Below are the code and all the weights of a small trained network. Each question names an input and a target symbol and asks about switching units off, where a switched-off unit gives its printed mean instead of its output.

import numpy as np


def w(rows, s, z=0):
    codes = np.array(rows[::2]) - 128.0
    scale = np.full(codes.shape[1], s)
    scale[-1] = z or s
    return codes * scale


def norm(h):
    return h / np.sqrt((h * h).mean(-1, keepdims=True) + 1e-5)


def f(y):
    return y / 2 * (1 + np.tanh(0.7978845608 * (y + 0.044715 * y**3)))


def softmax(a):
    e = np.exp(a - a.max(-1, keepdims=True))
    return e / e.sum(-1, keepdims=True)


def log_softmax(a):
    a = a - a.max(-1, keepdims=True)
    return a - np.log(np.exp(a).sum(-1, keepdims=True))


def net(x, mask):
    ids = ['βγεηλμπσφω'.index(c) for c in x.split()]
    T = len(ids)
    res = E[ids] + P[:T]
    q, k, v = (norm(res) @ M[0].T for M in (Q, K, V))
    z = softmax(np.where(np.tri(T) > 0, q @ k.T / 3**0.5, -1e9)) @ v
    res = res + np.where(mask[0], z, O[0][:, -1]) @ O[0][:, :-1]
    y = f(norm(res) @ A[0][:, :-1].T + A[0][:, -1])
    res = res + np.where(mask[1:17], y, B[0][:, -1]) @ B[0][:, :-1]
    return log_softmax(norm(res)[-1] @ U[:, :-1].T + U[:, -1])


Q, K, V, O, A, B = {}, {}, {}, {}, {}, {}
E = w([
[189,164,109,203,93,112,7,124,84,141],'β',
[114,242,79,76,109,120,53,120,131,99],'γ',
[175,160,124,164,106,40,76,111,156,118],'ε',
[175,98,89,171,157,119,36,90,91,108],'η',
[107,127,86,147,84,199,55,56,94,111],'λ',
[117,98,78,132,75,150,96,204,166,126],'μ',
[140,149,208,97,46,80,71,133,146,137],'π',
[124,159,189,126,133,212,124,63,112,178],'σ',
[155,100,147,116,194,140,152,198,134,160],'φ',
[127,58,165,153,91,135,159,100,150,122],'ω',
],0.019)
P = w([
[140,190,101,249,88,174,139,190,150,162],'0',
[249,121,113,9,124,186,81,118,165,108],'1',
[170,167,93,153,31,137,206,179,50,191],'2',
[104,68,139,17,163,107,27,101,165,198],'3',
[60,164,194,230,133,144,146,202,128,97],'4',
[151,86,182,44,196,170,23,121,197,94],'5',
[28,156,197,253,170,158,122,206,153,92],'6',
],0.014)
Q[0] = w([
[175,88,159,66,99,157,127,128,157,185],'head 1',
[104,140,32,106,78,29,198,103,17,254],'head 1',
[76,81,93,83,130,85,90,101,141,249],'head 1',
],0.015)
K[0] = w([
[113,46,190,105,134,144,233,120,119,146],'head 1',
[248,193,29,128,73,128,157,113,87,131],'head 1',
[183,76,149,32,79,144,163,140,77,166],'head 1',
],0.016)
V[0] = w([
[87,191,133,129,134,161,120,11,90,107],'head 1',
[132,109,228,150,115,177,157,57,158,175],'head 1',
[136,233,205,90,211,163,124,158,119,199],'head 1',
],0.011)
O[0] = w([
[138,149,1,149,98,100,90,100,145,141,1],'head 1',
[165,74,50,80,71,66,146,224,50,162,147],'head 1',
[188,220,136,83,120,160,151,112,137,245,87],'head 1',
],0.013,0.0081)
A[0] = w([
[205,101,44,46,112,98,66,107,176,196,25],'neuron 1',
[108,84,125,99,114,172,136,152,207,127,83],'neuron 2',
[184,67,149,5,178,160,92,155,127,126,129],'neuron 3',
[120,87,125,131,145,133,66,102,194,86,78],'neuron 4',
[98,176,170,204,164,114,245,155,155,142,83],'neuron 5',
[204,94,81,67,190,146,61,74,189,195,153],'neuron 6',
[127,99,155,78,196,137,101,54,155,86,64],'neuron 7',
[177,156,206,63,113,100,115,121,99,121,105],'neuron 8',
[169,105,120,44,103,117,31,97,186,129,4],'neuron 9',
[131,83,110,153,146,189,162,74,114,112,147],'neuron 10',
[92,125,126,205,96,34,198,118,134,118,98],'neuron 11',
[133,160,40,127,135,109,163,144,106,205,64],'neuron 12',
[113,229,78,132,155,162,210,110,177,145,92],'neuron 13',
[146,63,61,73,149,83,55,108,121,70,66],'neuron 14',
[102,191,180,142,76,29,170,107,127,136,80],'neuron 15',
[52,168,133,195,89,176,188,146,149,105,71],'neuron 16',
],0.015,0.013)
B[0] = w([
[124,111,218,135,216,176,62,82,2,96,155],'neuron 1',
[140,170,201,124,167,167,94,129,100,104,159],'neuron 2',
[108,107,35,198,118,55,53,76,124,152,246],'neuron 3',
[205,133,143,102,189,127,133,135,105,124,175],'neuron 4',
[179,39,70,114,101,160,156,26,132,137,181],'neuron 5',
[115,208,205,74,55,99,222,185,188,136,180],'neuron 6',
[184,114,99,163,174,75,93,156,117,108,163],'neuron 7',
[67,115,114,140,156,186,93,212,166,163,177],'neuron 8',
[204,70,169,246,62,175,231,72,84,96,141],'neuron 9',
[102,120,157,106,190,106,56,152,153,143,159],'neuron 10',
[211,137,150,161,162,79,157,175,149,134,156],'neuron 11',
[200,84,81,38,115,94,73,110,52,139,138],'neuron 12',
[51,132,72,147,178,93,168,56,69,75,148],'neuron 13',
[57,76,85,68,97,193,108,109,192,149,185],'neuron 14',
[134,162,159,118,148,83,102,61,205,166,135],'neuron 15',
[100,67,158,50,40,132,92,127,108,150,179],'neuron 16',
],0.014,0.012)
U = w([
[130,90,95,176,181,197,179,126,107,195,128],'β',
[59,175,127,120,126,97,185,98,119,86,254],'γ',
[140,112,121,172,105,85,209,211,121,79,244],'ε',
[204,111,129,104,101,75,139,78,207,136,118],'η',
[92,87,195,52,97,218,135,140,151,76,135],'λ',
[120,124,145,150,242,108,70,134,121,100,151],'μ',
[80,134,170,254,52,119,82,106,64,176,11],'π',
[166,140,124,50,110,104,105,148,49,172,133],'σ',
[76,156,170,60,117,107,110,210,207,188,108],'φ',
[64,60,39,112,77,101,76,130,147,140,95],'ω',
],0.0066,0.0038)

Each question gives the input, a string of symbols that net reads in full, and the target symbol t.
The units are the heads (3 rows each of Q, K, V and O) and the neurons (one row each of A and B). Each row of codes is followed by its name. A weight is (code - 128) times the scale printed after its matrix; where a second scale follows, it is the last column's (O, A, B and U).
mask holds one flag per unit, heads first, then neurons. A switched-off unit (its flag False) gives its mean, the last column of its rows in O or B, instead of its output. The means were averaged over made-up inputs and are rounded, as every weight is.
A unit's drop is (log p(t) with every unit on - log p(t) with that unit switched off) / (log p(t) with every unit on - log p(t) with every unit switched off).
The circuit of an input: a set's keep is (log p(t) with only the set's units on - log p(t) with every unit switched off) / (log p(t) with every unit on - log p(t) with every unit switched off). Starting from the 12 units with the biggest drops (on a tie, the unit counted first), units are removed one at a time, each time the one whose removal leaves the highest keep (on an exact tie, the one counted first), for as long as the keep stays at least 0.8.
circuit, biggest first: the units of the circuit, biggest drop first
top k neurons: the k neurons with the biggest drops, biggest first
drop of u: that unit's drop, to one decimal
input ω μ λ μ λ, target ω: top neuron : [neuron 14]
input η π φ σ μ η, target σ: circuit, biggest first : [head 1; neuron 1; neuron 6]
input γ π β μ φ μ, target φ: circuit, biggest first : [head 1; neuron 6]
input μ ω σ μ π ε, target π: top 4 neurons : [neuron 3; neuron 9; neuron 1; neuron 6]
input μ λ λ γ λ η, target λ: top 2 neurons : [neuron 14; neuron 6]
input μ λ η ω γ γ, target ω: circuit, biggest first : [head 1; neuron 3]
input λ γ μ φ, target φ: top 2 neurons : [neuron 6; neuron 8]
input μ μ μ σ η μ, target σ: circuit, biggest first : [head 1; neuron 1]
input ε μ γ β, target μ: circuit, biggest first : [head 1; neuron 7]
input σ μ ω μ ω ε, target ω: circuit, biggest first : [head 1; neuron 14]
input ω σ λ σ η λ, target σ: top 3 neurons : [neuron 1; neuron 6; neuron 12]
input σ η β γ, target η: circuit, biggest first : [head 1; neuron 9; neuron 6; neuron 7]
input μ η ε μ π, target φ: circuit, biggest first : [head 1; neuron 8; neuron 15]
input λ σ γ η ε, target η: top neuron : [neuron 5]
input φ π ω φ, target ω: top 2 neurons : [neuron 3; neuron 14]
input β β μ η, target μ: drop of head 1 : 2.7
input μ λ π σ, target σ: drop of head 1 : 1.6
input μ μ λ γ γ μ γ, target γ: drop of neuron 2 : 0.0
